Here is a tiny trained network, its code and every weight. The questions are about switching its units off for an input and a target symbol, where a switched-off unit gives its printed mean instead of its output.

import numpy as np


def w(rows, s, z=0):
    codes = np.array(rows[::2]) - 128.0
    scale = np.full(codes.shape[1], s)
    scale[-1] = z or s
    return codes * scale


def norm(h):
    return h / np.sqrt((h * h).mean(-1, keepdims=True) + 1e-5)


def f(y):
    return np.maximum(y, 0)


def softmax(a):
    e = np.exp(a - a.max(-1, keepdims=True))
    return e / e.sum(-1, keepdims=True)


def log_softmax(a):
    a = a - a.max(-1, keepdims=True)
    return a - np.log(np.exp(a).sum(-1, keepdims=True))


def net(x, mask):
    ids = ['ΓΘΛΣΦΩβεζμξψ'.index(c) for c in x.split()]
    T = len(ids)
    res = E[ids] + P[:T]
    r = norm(res)
    for j in range(3):
        rows = slice(2 * j, 2 * j + 2)
        q, k, v = (r @ M[0][rows].T for M in (Q, K, V))
        z = softmax(np.where(np.tri(T) > 0, q @ k.T / 2**0.5, -1e9)) @ v
        o = O[0][rows]
        res = res + np.where(mask[j], z, o[:, -1]) @ o[:, :-1]
    y = f(norm(res) @ A[0][:, :-1].T + A[0][:, -1])
    res = res + np.where(mask[3:19], y, B[0][:, -1]) @ B[0][:, :-1]
    return log_softmax(norm(res)[-1] @ U[:, :-1].T + U[:, -1])


Q, K, V, O, A, B = {}, {}, {}, {}, {}, {}
E = w([
[75,136,99,89],'Γ',
[144,134,177,48],'Θ',
[141,95,213,148],'Λ',
[54,135,125,218],'Σ',
[116,106,170,70],'Φ',
[76,175,112,203],'Ω',
[97,83,238,137],'β',
[47,141,120,225],'ε',
[49,83,158,168],'ζ',
[158,182,113,78],'μ',
[50,79,167,165],'ξ',
[215,124,254,111],'ψ',
],0.0081)
P = w([
[144,106,202,130],'0',
[107,208,214,114],'1',
[171,172,65,159],'2',
[148,110,121,92],'3',
[82,184,147,121],'4',
[114,83,84,200],'5',
[151,108,109,94],'6',
[75,172,126,134],'7',
[134,132,1,167],'8',
],0.0072)
Q[0] = w([
[80,51,96,181],'h1',
[62,10,190,148],'h1',
[109,2,203,136],'h2',
[161,96,106,83],'h2',
[253,132,139,164],'h3',
[83,59,37,122],'h3',
],0.0073)
K[0] = w([
[138,101,122,188],'h1',
[157,1,182,130],'h1',
[102,173,136,115],'h2',
[83,128,72,141],'h2',
[174,110,168,115],'h3',
[38,157,112,90],'h3',
],0.0087)
V[0] = w([
[254,211,142,102],'h1',
[188,181,40,146],'h1',
[75,158,49,67],'h2',
[106,229,182,135],'h2',
[200,58,154,177],'h3',
[103,130,96,128],'h3',
],0.0061)
O[0] = w([
[55,110,114,176,116],'h1',
[172,39,236,178,2],'h1',
[148,193,167,186,32],'h2',
[199,166,9,116,252],'h2',
[116,3,97,122,117],'h3',
[169,210,113,49,98],'h3',
],0.0042,0.0032)
A[0] = w([
[81,105,151,120,164],'n1',
[216,131,165,100,180],'n2',
[119,128,151,254,251],'n3',
[100,182,140,78,115],'n4',
[127,69,163,55,150],'n5',
[28,173,109,147,104],'n6',
[176,47,127,77,93],'n7',
[151,123,85,214,237],'n8',
[116,51,42,117,132],'n9',
[58,161,43,132,154],'n10',
[169,89,133,112,124],'n11',
[48,32,172,152,121],'n12',
[176,105,95,186,62],'n13',
[202,135,198,147,161],'n14',
[225,151,32,129,123],'n15',
[145,147,234,140,182],'n16',
],0.0079,0.003)
B[0] = w([
[187,161,135,95,156],'n1',
[99,125,89,143,171],'n2',
[144,109,84,25,196],'n3',
[45,135,144,168,190],'n4',
[176,149,144,220,175],'n5',
[187,196,141,152,219],'n6',
[113,139,96,191,168],'n7',
[113,32,146,13,207],'n8',
[112,58,73,177,191],'n9',
[185,129,170,155,254],'n10',
[211,128,147,192,150],'n11',
[105,154,121,82,158],'n12',
[79,132,14,2,153],'n13',
[65,185,64,86,152],'n14',
[99,58,97,59,213],'n15',
[144,184,42,102,158],'n16',
],0.0043,0.0064)
U = w([
[61,240,111,83,211],'Γ',
[156,207,151,144,254],'Θ',
[170,61,103,219,181],'Λ',
[162,105,143,96,36],'Σ',
[57,75,141,165,79],'Φ',
[186,120,113,88,89],'Ω',
[150,86,187,143,156],'β',
[175,119,140,96,11],'ε',
[53,94,132,169,87],'ζ',
[23,100,123,106,10],'μ',
[58,93,146,142,72],'ξ',
[245,119,93,196,117],'ψ',
],0.012,0.0046)

Each question gives the input, a string of symbols that net reads in full, and the target symbol t.
The units are the heads (2 rows each of Q, K, V and O) and the neurons (one row each of A and B). Each row of codes is followed by its name. A weight is (code - 128) times the scale printed after its matrix; where a second scale follows, it is the last column's (O, A, B and U).
mask holds one flag per unit, heads first, then neurons. A switched-off unit (its flag False) gives its mean, the last column of its rows in O or B, instead of its output. The means were averaged over made-up inputs and are rounded, as every weight is.
A unit's drop is (log p(t) with every unit on - log p(t) with that unit switched off) / (log p(t) with every unit on - log p(t) with every unit switched off).
The circuit of an input: a set's keep is (log p(t) with only the set's units on - log p(t) with every unit switched off) / (log p(t) with every unit on - log p(t) with every unit switched off). Starting from the 12 units with the biggest drops (on a tie, the unit counted first), units are removed one at a time, each time the one whose removal leaves the highest keep (on an exact tie, the one counted first), for as long as the keep stays at least 0.8.
units of the circuit, in order: the units of the circuit, biggest drop first
most important unit: the unit with the biggest drop
top k neurons: the k neurons with the biggest drops, biggest first
heads that matter: for each layer, one digit per head in row order, 1 if its drop is at least 0.15 and else 0, layers parted by /
drop of u: that unit's drop, to one decimal
input ε Φ μ Γ Γ Γ, target Γ: units of the circuit, in order : h3
input ξ Γ Θ ε, target Γ: heads that matter : 101
input μ Ω Λ μ, target Λ: heads that matter : 101
input Φ Φ ζ ψ Γ ξ Θ Γ Φ, target Γ: units of the circuit, in order : h3; h2
input Σ Λ ε μ μ Γ ζ, target Γ: units of the circuit, in order : h1; h3
input μ ζ Σ Γ Γ μ ζ, target Γ: units of the circuit, in order : h3; h2
input Ω ψ Φ ζ Φ ξ Θ, target ψ: heads that matter : 110
input Γ Ω Γ Γ ε Φ Σ, target Γ: heads that matter : 111
input Σ Σ ξ β μ Θ Λ Λ, target Θ: heads that matter : 100
input Φ Φ Φ Θ, target Θ: heads that matter : 110
input μ Ω ξ ζ Φ μ Θ β, target Γ: heads that matter : 000
input ε ψ Φ Σ Λ Σ β, target Λ: top 3 neurons : n5; n6; n10
input Ω μ Λ Φ μ ζ μ, target Λ: heads that matter : 100
input ψ μ ε Θ, target ψ: heads that matter : 100
input β Γ ξ Θ, target Γ: most important unit : n10
input ξ Σ Φ ε Γ Θ, target Γ: heads that matter : 111
input μ ζ μ ψ Φ μ ξ, target ψ: top 2 neurons : n10; n8
input Θ ζ Λ μ ζ Θ ξ, target Λ: top 3 neurons : n9; n3; n16
input Λ Γ Γ Λ, target Λ: drop of n11 : 0.1
input Λ β ξ ζ, target Λ: drop of n6 : 0.0
